[[-73.8   9.4 -77.8  19.5]
 [-76.6 -17.1 -14.0  24.3]
 [-55.2  25.6 -27.9  69.1]]
=>
[ 19.5 -14.0  25.6]

[[-11.6 -66.5]
 [  4.5  32.5]
 [ -5.4  49.5]
 [-10.5 -74.1]]
=>
[-66.5   4.5]

[[ 80.4  70.6  50.5  29.1]
 [-47.1 -29.8  -6.2  19.8]
 [ 80.4  70.6  50.5  29.1]
 [ 80.4  70.6  50.5  29.1]]
=>
[29.1 -6.2 70.6 80.4]

[[ 21.9 -22.7 -28.5   4.4]
 [ 32.6 -20.3 -37.5  23.8]
 [-60.4   7.9   6.2 -32.1]
 [ -2.0 -23.1  -3.2 -20.5]
 [-37.9  28.4  38.5  25.2]]
=>
[  4.4 -37.5   7.9  -2.0]

[[ 65.0 -17.2  45.5 -18.5]
 [ 72.2   2.5  -1.1 -70.4]
 [ 33.8  34.9   7.9 -75.9]
 [ 55.5  17.2   4.6 -73.4]]
=>
[-18.5  -1.1  34.9  55.5]

[[ 22.0 -11.2  35.3  34.6]
 [-34.6 -41.3  48.0  63.9]
 [-44.8 -42.5  46.1  58.1]
 [ 43.2  34.5 -24.1 -31.0]
 [ 26.7  -0.5  16.5 -11.9]]
=>
[ 34.6  48.0 -42.5  43.2]

[[ 27.6   3.5 -42.7   3.9  31.7]
 [-42.6 -32.8 -15.6 -37.3  17.1]
 [-32.2 -30.1 -25.4 -36.0  37.9]
 [ 67.8  49.3   3.0  40.6 -11.5]
 [ 55.2  46.0  16.9  48.2 -23.7]]
=>
[ 31.7 -37.3 -25.4  49.3  55.2]
